In the rows, 128 means zero.
Known rows, with every step that occurs:
vasi depo tebud podisam mezok: [121 128 192 119 142 150 140 171  90 150 112 122 191 166 141 135 115 146
 149  98 165 148 106 145 130 146 146 130  82 133 155 119 108 109 145 150
 121 112 134 145 120  92 156 145]
vasi varazos: [110 107 129 115 110 154 125 156  60 114 104  51 115 128 139 136  84 177
 102 130 180 153 150  97 153 194 172 158 117 126 131 108 100 105 118 159
 129  31 158 106 126 105 193 153]
depo tebud podisam mezok: [129 145 176 127 111 173 131 161 108 100 107 127 217 158 146 164 126 148
 126 105 152 114 110 113  95 115 102 144  78 134 145 163 154 116 124 132
 123  98 144 157 100 102 121 157]
varazos bamin bube: [146  59 154 134 107 167 135 134 132 117 110 104 128 130 117 137 128 139
 150 134 174 116 164 143 102 169 137 164  97 169 102 130 156 114 159 154
  98 138 108 157 113 129 127 124]
podisam vasi: [161 103 126 146 124 164 129 143 117 114 125 116 135  83 140 181 113 101
 119 116 184 165 107 108 162 165 181 151 124 129 117  98  86 117 143 123
 115 129 130 125 105 111 144 145]
varazos bamin bube vasi depo: [132  47 173 129 120 164 145 162 135 140 113  90 137 124 115 126 138 146
 149 135 186 102 146 160 116 189 135 154  74 160 118 101 140 116 163 141
 109 142  94 157 117 126 144 142]
vasi depo bube: [100  90 170 124 150 115 142 130  65 148 107 108 142 127 135 109  87 121
 157 129 145 156 143 131 174 173 188 131  68 151 137  79 116 109 122 151
 122 112 140 118 138  97 159 154]
depo varazos bamin: [103  90 164 154  91 145 151 139  95 101 130  86 178 104 124 161 116 155
  72 144 169 123 164 177  72 170 137 149  71 108 104 163 131 113 139 159
 123  94 141 133 115  87 147 105]
bamin bube vasi depo podisam mezok nolun: [132  63 173 100 114 169 166 195  99 153 128 140 154 117 148 114 115 141
 132 101 173 100 100 131 172 208 131 143  73 133 131  79 102 143 158 133
 126 148 119 171 101 135 157 179]
podisam mezok nolun depo: [105 126 139 121 148 177 140 116  67  92 112 133 138 131 130 134 124 159
  97  71 160 208  93 135 149 163 163 164 100 158 132 153 142 148 175 144
 125 156 135 144 112 124 150 159]
tebud podisam vasi depo varazos bamin: [160 106 165 102 130 171 134 138 146 117 104  81 171 123 151 151 135 139
 116 114 176 170 117 175 159 145 160 187  93 117 155 113  79  99 159 149
  96  89 135 131 121  92 131 113]
bamin bube vasi depo: [132  56 159 113 121 178 163 204 123 164 122 121 128 116 158 109 112 132
 139 114 179  80 107 129 176 196 130 127  77 135 123  63 101 120 151 130
 123 141 112 151 118 125 159 175]
mezok nolun: [104 120 119 129 141 137 143  94 138 113 108 103 159 121 120 139 132 162
 108  97 142 211 137 142 108 127 157 141 101 160 123 145 111 142 146 146
 150  90 134 114 121 120 165 138]
mezok nolun tebud podisam: [145 118 135 106 146 155 127 124 133 106  89  79 169 128 122 144 141 147
 128  90 130 202 116 140 127  98 144 141  76 152 145 158 106 144 159 158
 137  56 124 110 120 121 175 122]
tebud podisam: [140 128 127  99 140 176 134 123 161 109  90  94 151 142 163 133 122 156
 120 107 147 151 120 139 135 112 126 177  96 139 162 136 113 108 129 138
 101  75 136 124 136 101 131 128]
depo tebud podisam vasi ripom nolun: [142 127 171 128  97 165 131 159 130  92 102 106 210 132 138 177 127 136
 147 115 148 132 127 106  94 124 121 140  68 136 134 141  97  85 119 127
 122  78 146 145  96  95 141 167]
vasi depo nolun tebud podisam mezok: [122 130 188 121 157 140 141 156  74 144 116  78 145 163 116 110 100 130
 154 109 158 156 113 147 173 161 187 146  71 118 144 114  95 130 170 163
 122  84 132 115 130 102 158 157]
dutim mezok nolun: [121 144 133 139 136 153 131  69 146 108 102 105 161 120 138 152 122 149
 150 117 197 165 134 147 136 137 150 120 135 171 150 149 169 149 150 159
 150  80 117 127 108 107 164 168]
nolun depo tebud podisam mezok: [117 111 147 104 146 208 130 119  90 101 100 120 160 146 171 141 133 120
 140 100 150 132 102  95 108 129 125 152  57 140 140 146 168  92 134 124
 111 121 159 198  93  79 119 159]
nolun depo varazos dutim: [104  66 126 107 125 204 156  97  72 116 115 119 120 107 161 144 117 121
  82 142 146 131 133 142 114 167 156 131  56 114 110 137 143  81 125 132
 118 120 164 173  91  50 146 123]
podisam vasi depo bube bamin: [144  85 164 127 139 134 140 156  92 141 122  94 134  83 133 147 100  91
 148 122 163 160 121 115 204 178 211 146  98 148 130  60 103 106 138 138
 122 138 138 128 113 104 163 156]
podisam vasi ripom dutim: [160  93 140 139 114 165 133 130 116  82 139 109 133  69 120 165 102 125
 127 120 163 195 126 127 170 192 179 177 103 145 107  64  43 109 151 115
  98  92 113 103 118  90 184 158]
tebud podisam vasi depo nolun: [157 125 157 100 144 167 134 124 154 122 105  80 158 135 150 138 126 129
 134 111 165 172 111 151 179 139 172 188  98 118 156 104  76 108 154 140
 103  79 141 124 123 100 123 142]
bamin bube: [152  71 128 120 103 183 148 161 120 130 118 145 116 127 161 126  99 119
 142 112 161 100 131 105 155 167 131 136 109 148 103 102 125 120 143 147
 107 138 132 151 113 130 131 150]
mezok tebud podisam vasi: [142 119 161 123 138 192 119 113 123 133  73 115 158 100 166 160 119 133
 149  83 131 111 124 154 125 105 146 208 141 118 153 103 100  97 110 133
 112  97 119 144 118  98 133 125]
mezok tebud podisam vasi depo: [139 116 171 118 147 186 121 120 118 146  75 114 158 109 166 152 116 136
 158  78 134 121 122 164 136 113 157 205 139 117 160  93  85  93 116 141
 112 100 120 145 123  95 142 123]
ripom dutim varazos bamin bube vasi depo: [126  81 173 141 129 152 150  82 118 123 134  88 134  88 173  98 109 173
 149 166 186 139 122 174 121 192 121 124  81 172 127  65  94 162 154 144
 106 145 136 127 135 107 164 151]
dutim mezok: [130 140 132 148 130 165 128  97 131 112 106 119 141 119 156 157 103 131
 156 129 209 118 128 127 144 148 143 118 137 161 153 135 174 134 136 150
 130  94 117 133 112  97 155 169]
vasi ripom podisam mezok nolun: [131 125 143 161 107 145 146 138  90  87 106 149 139 124 107 127 102 177
 133 105 129 191 136 180 133 192 176 163  92 187 138 115  80 116 153 128
 104  53 114  55 127 108 209 158]
varazos bamin bube vasi ripom: [133  47 163 131 107 168 145 164 138 116 112  91 139 115 103 128 136 155
 144 138 177 103 160 161 113 193 129 172  70 166 112 109 136 108 161 128
 109 117  87 143 116 121 151 153]
vasi depo varazos dutim tubar: [107  83 167 119 118 141 177 147  92 152 133 121 155 127 124 141 101 151
  97 126 159 158 128 194 144 195 181 104  68 111 121 112  91 111 146 164
 136  99 137 114 121  70 181 112]
depo podisam vasi varazos bamin bube: [165  75 157 102  78 143 128 142  59 111 130 122 169  90 136 183  99 117
 136 133 175 132 146  77 131 217 168 190 102 115 129 113  88 129 123 138
 105  85 162 191  68 109 144 143]
bube vasi ripom: [ 91  89 139 134 135 161 159 194 126 116 120  91 150  86 114 127 118 174
 107 126 167 121 118 150 138 192 132 157  54 138 145  78  79 106 130  82
 139  62  84  95 132  89 204 199]
mezok tebud podisam vasi ripom nolun depo: [131 106 158 111 134 200 122 110 110 115  65 105 140 100 167 152 114 140
 166  74 121 127 131 146 120 119 154 214 117 130 153 101  73  70 116 132
 106  98 127 149 119  90 152 144]
dutim mezok tebud podisam vasi depo: [146 141 174 131 141 186 117  89 131 135  79 114 161 113 171 158 110 130
 187 102 194 103 122 167 156 128 154 162 161 139 179 107 146 115 132 157
 124  86 105 150 110  87 149 156]
tebud podisam mezok nolun: [133 144 146  94 142 177 136 123 133  91  92 107 167 153 146 133 130 180
  99  79 150 191 101 160 155 123 133 193 103 146 166 158 118 136 160 147
 107 101 132 122 130 122 131 139]
dutim bamin bube vasi: [133 116 117 121 110 197 176 165 137 128  92 100 117 152 174 120 117 121
 120  98 167  83 122 131 173 208 138 111  93 154 118 129 101 151 133 125
 155  99 109 116 145 105 131 185]
ripom dutim: [124 108 145 135 126 162 139  83 128 100 140  88 123  99 153 133  98 152
 118 127 142 166 128 113 119 151 133 145  84 155 112  77  98 148 125 145
  90 126 140 131 140  99 176 131]

Rows:
[105  94 130 115 107 159 148 145  56  66 103 125 116 116 124 134  86 163
 149  96 131 184 143 103 114 200 157 171  57 166 129 126  49  79 140 128
 104 104 138 127 124  87 205 192] => vasi ripom nolun depo podisam mezok
[ 91  90 161 129 158 149 161 195 119 168 119  86 147 105 139 119 122 155
 116 120 185 118  93 151 150 185 146 126  59 125 157  66  91 120 136 110
 142 117 103 122 132  99 194 177] => bube vasi depo
[136  55 163 104 114 170 163 198 110 162 126 135 144 112 159 117 109 127
 143 116 173  73 109 118 165 203 126 136  70 128 130  68  99 127 142 127
 119 139 122 170 104 123 155 175] => bamin bube vasi depo podisam
[133 132 152 132 136 164 132 156  59  93 109 127 154 129 112 149 115 154
 104  74 158 194  88 134 155 152 156 144 101 153 134 162 129 164 178 154
 129 132 117 116 115 136 171 150] => podisam mezok nolun tebud
[146 117 159 105 121 204 128 106 108 135  59  92 143 117 162 161 117 148
 135  97 133 106 139 168 149 138 164 199 143 118 152 112  95  92  99 137
 126  62 122 129 117  82 141 127] => mezok tebud podisam vasi varazos dutim bamin
[104 130 153 125 139 177 139 123  61  91 114 137 162 138 128 143 127 154
 106  75 158 192  95 127 130 157 153 152  91 155 128 162 153 144 169 142
 132 151 138 157 100 120 146 165] => podisam mezok nolun depo tebud
[140 118 164 114 129 192 115 121 105 130  70  90 154 103 166 157 111 149
 142  88 140 115 132 147 136 121 157 216 144 112 157  97  92  92 107 142
 115  66 127 139 116  98 146 128] => mezok tebud podisam vasi varazos
[141 142 143 100 136 187 133 142 123  93  94 115 154 151 157 135 117 167
 105  88 157 159  96 147 158 129 128 191 106 139 167 147 122 127 151 141
  92 109 130 125 133 114 125 140] => tebud podisam mezok
[112  95 140  98 143 193 135 100  33 110 108 159 137 111 172 146 105 110
 144  89 138 130 107  85 107 171 150 188  81 129 145 134 143 118 124 121
 105 147 161 223  84  80 134 151] => nolun depo podisam mezok tebud
[114  94 120  99 146 155 140  69 107 107 114 120 160 103 138 151 139 127
 125  94 139 216 125 109 110 151 171 165  77 146 130 140 112 134 148 134
 137 106 160 181  86 101 150 145] => mezok nolun depo podisam vasi
[151  94 130 143 104 157 137 158 107  85 115 106 125  80 119 173  99 126
 136 109 166 192 130 112 157 189 187 160 101 149 111  93  28  86 148 123
 111 108 124  97 116 103 188 173] => podisam vasi ripom nolun
[146  76 120 105  96 203 175 122 131 145  89 128 105 142 135 144 122 133
  94 151 149  86 140 166 163 197 153  94  91 155 108 130 128 116 108 116
 143 114 104 117 107  77 139 149] => varazos dutim bamin bube vasi
[138 102 107 114 105 187 166  93 123 132  85 125 105 147 126 156 117 133
  91 149 141 124 151 165 141 177 169  97 104 159 113 152 127 117 101 122
 142 102 111 100 115  65 143 131] => varazos dutim bamin
[ 77  69 175 125 114 127 134 140  62 108  96  39 153  90 119 123 103 149
 119 172 151  98 166 109 166 201 160 158  32 148 134  80 165 114  92 121
 138  61 138 115 117 110 153 197] => depo bube vasi varazos bamin
[199  92 147  95 121 194 110 177  92 112  84  72 138 114 134 171 117 115
 133 126 155 138 102 118 179 130 159 141  81 124 150 123  95 105 142 149
 102  46 124 112 102  96 177 117] => nolun tebud podisam vasi varazos dutim
[ 81  84 152 131 123 167 160 193 110 108 107  80 151  94 127 133 121 170
 128 122 158 115 117 119 108 191 123 135  21 145 139  89  75  83 122  89
 142  89 109 125 119  89 210 218] => bube vasi ripom nolun depo tebud
[131 107 179 107 141 125 144 162  36 145 123 148 174 136 126 139  97 134
 150  87 156 180 101 126 142 185 172 145  81 130 158 121  79 149 156 158
 118 123 136 160 108 103 184 135] => vasi depo podisam mezok nolun tebud
[157 107 167 141 141 146 133 152  92 138 131  87 141 106 120 159 108  89
 148 119 182 169 106 124 186 180 213 141  97 113 119  83  68 120 165 142
 123 107 129 120 104 103 154 156] => podisam vasi depo nolun tebud
[167  89 136 142 106 159 129 173  92  84 112 100 126  77 117 177  99 115
 147 107 162 185 121 107 161 182 184 150  90 148 114  95  26  88 153 129
 110  98 118  95 111 104 197 168] => podisam vasi ripom nolun tebud
[119 101 133 124 115 154 162 114 139  61 142 109 131 100 100 131  91 178
 138 105 126 208 143 148 137 195 152 169  61 173 111  81  62 130 153 128
 108  40 106  79 153  83 211 163] => vasi ripom dutim tubar
[114  74 186 130 119 142 158 166  83 152 130 105 157 132 133 124 107 145
 118 124 178 136 144 185 127 192 166 134  78 118 120 112  93 106 162 174
 118 118 133 139 127  91 168 111] => vasi depo varazos bamin bube
[172 117 132  81 112 196 132 125 138 106  82  62 138 136 156 155 125 147
 100 121 169 161 125 148 192 165 170 180 114 128 153 120  82 101 129 139
 111  41 140 109 119  88 136 136] => tebud podisam vasi varazos dutim bamin
[106  86 122 113 109 153 149 137  74  74 101 115 114 111 127 133  87 158
 156 105 127 181 156  99 102 190 156 166  52 165 126 121  43  70 129 126
 109  85 141 126 125  80 206 185] => vasi ripom nolun depo podisam
[120 134 155 149 132 140 133 129  91 108 121  61 142 138 102 135  99 111
 144 141 139 120 140 101 131 142 170 137  61 112 106 142 133 140 145 145
 140  50 139 112 112 108 138 175] => depo nolun tebud
[ 96 117 149 113 147 164 145 123  60  94 109 114 135 123 128 121 117 152
 109  82 138 190 109 122 167 160 169 166  85 175 135 142 176 146 161 146
 132 158 143 150 113 123 156 170] => podisam mezok nolun depo bube bamin
[125 121 153 158 108 159 144 133  77  86 108 153 150 130 114 128 111 165
 143 105 125 178 135 166 116 187 168 154  72 184 136 119 100 105 149 122
 107  54 126  85 111  97 200 164] => vasi ripom podisam mezok nolun depo tebud
[100  96 118  96 149 152 144  65 105 109 110 119 159 115 140 139 136 139
 124  94 130 209 132 111  94 142 160 161  71 152 133 149 124 136 142 137
 140  99 163 179  93  99 152 143] => mezok nolun depo podisam
[195 104 154 107 144 181 113 187 104 121  91  86 147 120 146 160 117  99
 155 101 157 150  85 120 176 119 153 139  77 126 157 116  80 117 160 150
  99  72 116 117 119 103 171 117] => nolun tebud podisam vasi depo
[155  83 114 104  91 201 170 105 127 137  87 136  99 151 134 146 114 126
 101 148 142 102 151 160 160 187 160  97 105 161  99 142 131 116 109 129
 136 114 112 117 109  77 132 137] => varazos dutim bamin bube
[185  95 164  99 141 168 118 194  95 122  89  66 142 108 142 145 112  93
 165 110 134 131 102 108 193 115 162 142  60 143 159 106 115 115 144 152
 106  75 124 122 120 103 177 129] => nolun tebud podisam vasi depo bube bamin
[120 126 155 119 144 186 125 110 123 135  68 115 157 118 167 143 114 153
 149  82 118 101 134 157 103  94 129 202 130 125 160 118 115  97 102 137
 116  86 120 144 130  95 138 122] => mezok tebud podisam
[143  60 178 146  98 170 145 165 121 114 110 108 137 121 106 126 133 161
 144 134 176 100 147 176 116 206 137 168  74 179 120 109 141 120 167 132
  95 128  92 131 111 133 154 151] => varazos bamin bube vasi ripom podisam mezok
[173 116 155 184 113 143 138 130 113 152 110 136 126 109 159 151 111 111
 152 121 158 154 104 162 144 182 204 112 106 166 144  73  87 124 137 145
  88 113 154  89 105 121 174 117] => ripom podisam vasi depo
[150 124 178 124 104 171 129 140 137  89 118 108 215 125 139 174 129 137
 139 121 146 134 125 114 106 125 114 154  70 134 131 120 107 103 121 120
 113  66 138 146  99  84 139 156] => depo tebud podisam vasi ripom dutim
[131 114 120 113 101 196 171 174 118 126  88  77 112 154 174 117 110 135
 114 102 175  86 130 127 186 224 146 117  96 148 120 125  92 145 130 133
 158  71 119 112 145 106 142 189] => dutim bamin bube vasi varazos
[ 90  79 159 125 123 159 140 188 102 129 106  25 141 100 118 132 126 190
  94 147 199 106 131 135 132 210 143 159  66 126 145  88 117 114 125 118
 143  59 115 119 121 109 195 179] => bube vasi varazos bamin
[136 136 149 172 120 160 142 103  87 116  98 148 128 133 156 130 122 149
 127  98 137 171 100 165 121 171 176 128  94 186 148 128 144 151 149 151
  98 127 158 104 107 136 167 130] => ripom podisam mezok nolun depo
